Below are the code and all the weights of a small trained network. Each question names an input and a class and asks about switching units off, where a switched-off unit gives its printed mean instead of its output.

import numpy as np


def w(rows, s, z=0):
    codes = np.array(rows[::2]) - 128.0
    scale = np.full(codes.shape[1], s)
    scale[-1] = z or s
    return codes * scale


def norm(h):
    return h / np.sqrt((h * h).mean(-1, keepdims=True) + 1e-5)


def f(y):
    return y / 2 * (1 + np.tanh(0.7978845608 * (y + 0.044715 * y**3)))


def log_softmax(a):
    a = a - a.max(-1, keepdims=True)
    return a - np.log(np.exp(a).sum(-1, keepdims=True))


def net(x, mask):
    res = np.array(x, float).reshape(1, 5) / 4 @ E
    u = 0
    for l in range(3):
        y = f(norm(res) @ A[l][:, :-1].T + A[l][:, -1])
        res = res + np.where(mask[u : u + 6], y, B[l][:, -1]) @ B[l][:, :-1]
        u += 6
    return log_softmax(norm(res)[-1] @ U[:, :-1].T + U[:, -1])


A, B = {}, {}
E = w([
[114,213,110,73,180,64],'x0',
[77,2,13,85,117,104],'x1',
[12,137,114,196,159,145],'x2',
[128,126,126,128,128,128],'x3',
[89,178,107,82,68,164],'x4',
],0.008)
A[0] = w([
[149,122,193,188,51,162,155],'0.n1',
[1,192,96,224,146,167,4],'0.n2',
[206,163,98,40,28,150,48],'0.n3',
[41,196,106,81,27,235,121],'0.n4',
[123,46,191,183,44,204,19],'0.n5',
[156,88,118,221,138,66,158],'0.n6',
],0.0085,0.0036)
B[0] = w([
[76,183,172,100,47,173,235],'0.n1',
[40,85,232,129,146,88,244],'0.n2',
[165,48,202,93,212,119,237],'0.n3',
[158,86,84,215,254,168,252],'0.n4',
[140,183,184,23,60,243,225],'0.n5',
[133,77,175,152,151,189,226],'0.n6',
],0.0087,0.0039)
A[1] = w([
[160,159,213,191,186,193,177],'1.n1',
[123,2,90,119,85,126,82],'1.n2',
[136,138,106,144,245,58,73],'1.n3',
[116,244,176,198,66,148,82],'1.n4',
[79,212,118,68,141,39,2],'1.n5',
[75,204,126,40,193,26,55],'1.n6',
],0.0084,0.0027)
B[1] = w([
[151,123,22,131,135,97,254],'1.n1',
[113,252,96,112,125,141,190],'1.n2',
[186,77,133,164,15,223,186],'1.n3',
[165,197,33,93,179,99,179],'1.n4',
[123,149,184,101,106,252,142],'1.n5',
[77,122,142,99,51,237,173],'1.n6',
],0.011,0.0071)
A[2] = w([
[163,90,109,163,40,62,85],'2.n1',
[45,88,37,69,51,82,159],'2.n2',
[191,90,186,37,99,2,126],'2.n3',
[151,119,42,209,165,179,255],'2.n4',
[30,162,144,142,116,97,153],'2.n5',
[193,124,129,40,140,140,118],'2.n6',
],0.0099,0.0039)
B[2] = w([
[193,87,130,182,102,134,122],'2.n1',
[166,251,124,125,165,117,167],'2.n2',
[67,153,225,197,137,111,162],'2.n3',
[174,54,131,80,91,71,254],'2.n4',
[125,158,206,197,161,85,158],'2.n5',
[17,116,133,220,185,99,195],'2.n6',
],0.012,0.009)
U = w([
[69,72,205,199,174,121,94],'0',
[117,111,122,91,55,250,73],'1',
[153,44,83,128,139,111,253],'2',
[162,200,66,112,175,88,67],'3',
],0.014,0.0059)

Each question gives the input, the list of numbers given to net, and the class t.
The units are the neurons (one row each of A and B). Each row of codes is followed by its name. A weight is (code - 128) times the scale printed after its matrix; where a second scale follows, it is the last column's (A, B and U).
mask holds one flag per neuron, layer by layer. A switched-off neuron (its flag False) gives its mean, the last column of its row in B, instead of its output. The means were averaged over made-up inputs and are rounded, as every weight is.
A unit's drop is (log p(t) with every unit on - log p(t) with that unit switched off) / (log p(t) with every unit on - log p(t) with every unit switched off).
The circuit of an input: a set's keep is (log p(t) with only the set's units on - log p(t) with every unit switched off) / (log p(t) with every unit on - log p(t) with every unit switched off). Starting from the 12 units with the biggest drops (on a tie, the unit counted first), units are removed one at a time, each time the one whose removal leaves the highest keep (on an exact tie, the one counted first), for as long as the keep stays at least 0.8.
units of the circuit, in order: the units of the circuit, biggest drop first
most important unit: the unit with the biggest drop
top k neurons: the k neurons with the biggest drops, biggest first
k most important neurons of layer l: the k neurons of layer l with the biggest drops, biggest first
input [-7,-3,-8,2,6], class 0: top 2 neurons : (0.n3, 2.n6)
input [-1,-5,1,-2,6], class 2: most important neuron of layer 2 : (2.n4)
input [-3,4,4,4,8], class 2: units of the circuit, in order : (0.n4, 2.n4)
input [3,3,5,4,8], class 2: units of the circuit, in order : (0.n4, 2.n4)
input [5,7,6,5,-4], class 3: 3 most important neurons of layer 2 : (2.n2, 2.n6, 2.n3)
input [8,2,-5,2,8], class 1: top 3 neurons : (1.n6, 1.n3, 0.n6)
input [-5,4,-2,-3,1], class 1: top 2 neurons : (0.n5, 1.n1)
input [-6,-5,-2,8,8], class 2: top 2 neurons : (0.n4, 1.n1)
input [-5,-2,6,-5,-8], class 2: units of the circuit, in order : (1.n1, 2.n4)
input [1,-6,-8,-5,-7], class 0: top 2 neurons : (2.n3, 0.n4)
input [-8,-7,-2,7,-1], class 1: top 2 neurons : (0.n5, 0.n1)
input [-7,6,-3,-1,-1], class 1: 2 most important neurons of layer 1 : (1.n1, 1.n4)
input [-2,-8,-1,-4,-6], class 3: 2 most important neurons of layer 1 : (1.n4, 1.n3)
input [1,7,-4,-6,1], class 3: most important neuron of layer 1 : (1.n2)
input [7,5,6,-6,2], class 1: 2 most important neurons of layer 1 : (1.n6, 1.n3)
input [6,-1,2,2,-6], class 1: 2 most important neurons of layer 1 : (1.n6, 1.n3)
input [7,-2,-8,-2,-1], class 0: top 2 neurons : (0.n3, 2.n6)
input [4,4,-2,0,-3], class 1: top 2 neurons : (1.n3, 0.n4)
input [-4,6,0,7,3], class 3: top 3 neurons : (2.n2, 1.n3, 1.n2)
input [-4,-8,4,6,4], class 3: most important unit : 1.n4
input [3,2,6,1,-8], class 2: top 4 neurons : (0.n1, 1.n3, 2.n6, 2.n3)
input [2,2,-4,-2,-4], class 0: 2 most important neurons of layer 2 : (2.n3, 2.n6)
input [-8,4,-7,4,-5], class 1: top 2 neurons : (0.n5, 1.n2)
input [4,-5,-5,0,-7], class 2: top 2 neurons : (1.n1, 0.n5)
input [4,0,-6,2,-6], class 0: 2 most important neurons of layer 2 : (2.n3, 2.n6)
input [-8,-4,1,-1,-8], class 1: 3 most important neurons of layer 0 : (0.n5, 0.n1, 0.n4)
input [-1,0,4,-1,-7], class 2: most important unit : 1.n1
input [6,6,-5,7,2], class 1: 2 most important neurons of layer 0 : (0.n6, 0.n5)
